Below is a small trained network, with its code and all its weights. Each question gives an input and a class and asks what happens when units are switched off, that is, made to give their printed mean instead of their output.

import numpy as np


def w(rows, s, z=0):
    codes = np.array(rows[::2]) - 128.0
    scale = np.full(codes.shape[1], s)
    scale[-1] = z or s
    return codes * scale


def f(y):
    return np.maximum(y, 0)


def log_softmax(a):
    a = a - a.max(-1, keepdims=True)
    return a - np.log(np.exp(a).sum(-1, keepdims=True))


def net(x, mask):
    res = np.array(x, float).reshape(1, 5) / 4 @ E
    y = f(res @ A[0][:, :-1].T + A[0][:, -1])
    res = res + np.where(mask, y, B[0][:, -1]) @ B[0][:, :-1]
    return log_softmax(res[-1] @ U[:, :-1].T + U[:, -1])


A, B = {}, {}
E = w([
[132,124,70,103,8,179],'x0',
[185,224,48,138,196,195],'x1',
[143,234,158,231,83,84],'x2',
[254,84,188,175,116,216],'x3',
[128,131,130,128,126,128],'x4',
],0.0074)
A[0] = w([
[145,196,56,101,130,193,77],'N0',
[128,229,159,203,66,94,228],'N1',
[76,134,102,56,83,78,108],'N2',
[95,31,91,45,204,172,168],'N3',
[137,176,177,213,134,81,252],'N4',
[118,60,170,192,254,119,105],'N5',
[118,188,91,80,122,6,132],'N6',
[104,84,208,153,51,70,148],'N7',
[113,108,83,126,20,175,147],'N8',
[115,101,197,90,64,109,86],'N9',
[140,122,213,131,244,67,165],'N10',
[58,149,31,118,128,82,18],'N11',
[145,105,59,129,20,149,31],'N12',
[73,53,175,119,78,98,146],'N13',
[234,89,149,175,131,169,39],'N14',
[197,105,206,177,111,168,54],'N15',
[198,182,29,114,209,140,85],'N16',
[228,79,166,137,61,199,152],'N17',
[103,76,175,130,96,101,18],'N18',
],0.0078,0.0015)
B[0] = w([
[162,197,211,177,242,90,206],'N0',
[60,139,184,70,67,232,254],'N1',
[114,92,159,164,141,77,212],'N2',
[64,133,182,41,125,234,251],'N3',
[63,169,106,12,80,196,239],'N4',
[135,163,37,50,80,77,229],'N5',
[68,41,69,180,137,151,234],'N6',
[138,181,199,128,194,144,237],'N7',
[172,226,71,45,104,69,211],'N8',
[183,178,199,166,215,100,198],'N9',
[192,184,73,21,62,39,246],'N10',
[41,115,79,236,209,112,217],'N11',
[184,173,31,27,104,21,198],'N12',
[178,182,192,169,190,157,231],'N13',
[32,42,63,158,177,81,226],'N14',
[2,47,53,179,140,91,219],'N15',
[161,174,214,161,229,98,234],'N16',
[29,125,110,150,167,73,252],'N17',
[193,157,177,184,222,131,188],'N18',
],0.0056,0.0065)
U = w([
[65,61,81,200,137,90,78],'0',
[173,152,85,82,89,57,107],'1',
[178,148,197,183,167,130,93],'2',
[87,114,156,88,83,245,104],'3',
[127,115,123,137,111,127,254],'4',
[171,88,110,163,84,149,113],'5',
],0.013,0.0062)

Each question gives the input, the list of numbers given to net, and the class t.
The units are the neurons (one row each of A and B). Each row of codes is followed by its name. A weight is (code - 128) times the scale printed after its matrix; where a second scale follows, it is the last column's (A, B and U).
mask holds one flag per neuron, in row order. A switched-off neuron (its flag False) gives its mean, the last column of its row in B, instead of its output. The means were averaged over made-up inputs and are rounded, as every weight is.
A unit's drop is (log p(t) with every unit on - log p(t) with that unit switched off) / (log p(t) with every unit on - log p(t) with every unit switched off).
The circuit of an input: a set's keep is (log p(t) with only the set's units on - log p(t) with every unit switched off) / (log p(t) with every unit on - log p(t) with every unit switched off). Starting from the 12 units with the biggest drops (on a tie, the unit counted first), units are removed one at a time, each time the one whose removal leaves the highest keep (on an exact tie, the one counted first), for as long as the keep stays at least 0.8.
units of the circuit, in order: the units of the circuit, biggest drop first
unit that matters most: the unit with the biggest drop
top k neurons: the k neurons with the biggest drops, biggest first
drop of u: that unit's drop, to one decimal
input [6,6,5,6,-4], class 0: units of the circuit, in order	[N14, N17]
input [1,-2,6,0,-5], class 3: units of the circuit, in order	[N1, N4]
input [8,7,-4,6,2], class 1: units of the circuit, in order	[N12]
input [7,-3,4,8,2], class 0: top 3 neurons	[N15, N17, N14]
input [5,2,-5,-1,4], class 1: top 3 neurons	[N12, N1, N8]
input [3,7,-4,3,1], class 2: top 2 neurons	[N0, N16]
input [-4,-5,1,-4,4], class 2: units of the circuit, in order	[N13, N15]
input [6,8,-7,-1,6], class 2: units of the circuit, in order	[N0, N16]
input [-5,5,-6,-5,-6], class 3: top 4 neurons	[N3, N12, N14, N17]
input [-5,1,-2,0,-5], class 1: units of the circuit, in order	[N10, N5]
input [3,1,5,-8,-2], class 0: top 2 neurons	[N11, N6]
input [-2,-7,5,7,4], class 0: top 3 neurons	[N15, N14, N17]
input [-4,-3,6,-5,5], class 3: top 2 neurons	[N1, N4]
input [-7,-5,3,0,-1], class 1: top 2 neurons	[N10, N5]
input [-5,0,8,-1,8], class 3: unit that matters most	N1
input [-1,6,-2,-1,0], class 2: units of the circuit, in order	[N16, N0]
input [-6,-3,-8,8,-4], class 0: top 2 neurons	[N14, N15]
input [-5,-7,5,-5,3], class 2: top 2 neurons	[N7, N13]
input [8,-8,-8,4,7], class 1: top 3 neurons	[N12, N8, N1]
input [4,0,7,6,7], class 3: units of the circuit, in order	[N1]
input [-8,1,-7,-2,2], class 1: top 3 neurons	[N10, N5, N1]
input [7,-2,-5,-1,-4], class 1: top 3 neurons	[N12, N8, N1]
input [-2,-8,-5,8,1], class 0: top 3 neurons	[N15, N14, N17]
input [-5,0,5,-2,-4], class 1: top 2 neurons	[N10, N3]
input [5,-8,-5,7,5], class 2: drop of N7	0.3
input [-6,5,-8,-6,8], class 3: drop of N8	0.2
input [4,-8,-6,4,8], class 2: drop of N9	0.2
input [3,1,-5,7,-5], class 0: drop of N15	0.1
input [2,-5,-1,8,4], class 0: unit that matters most	N15
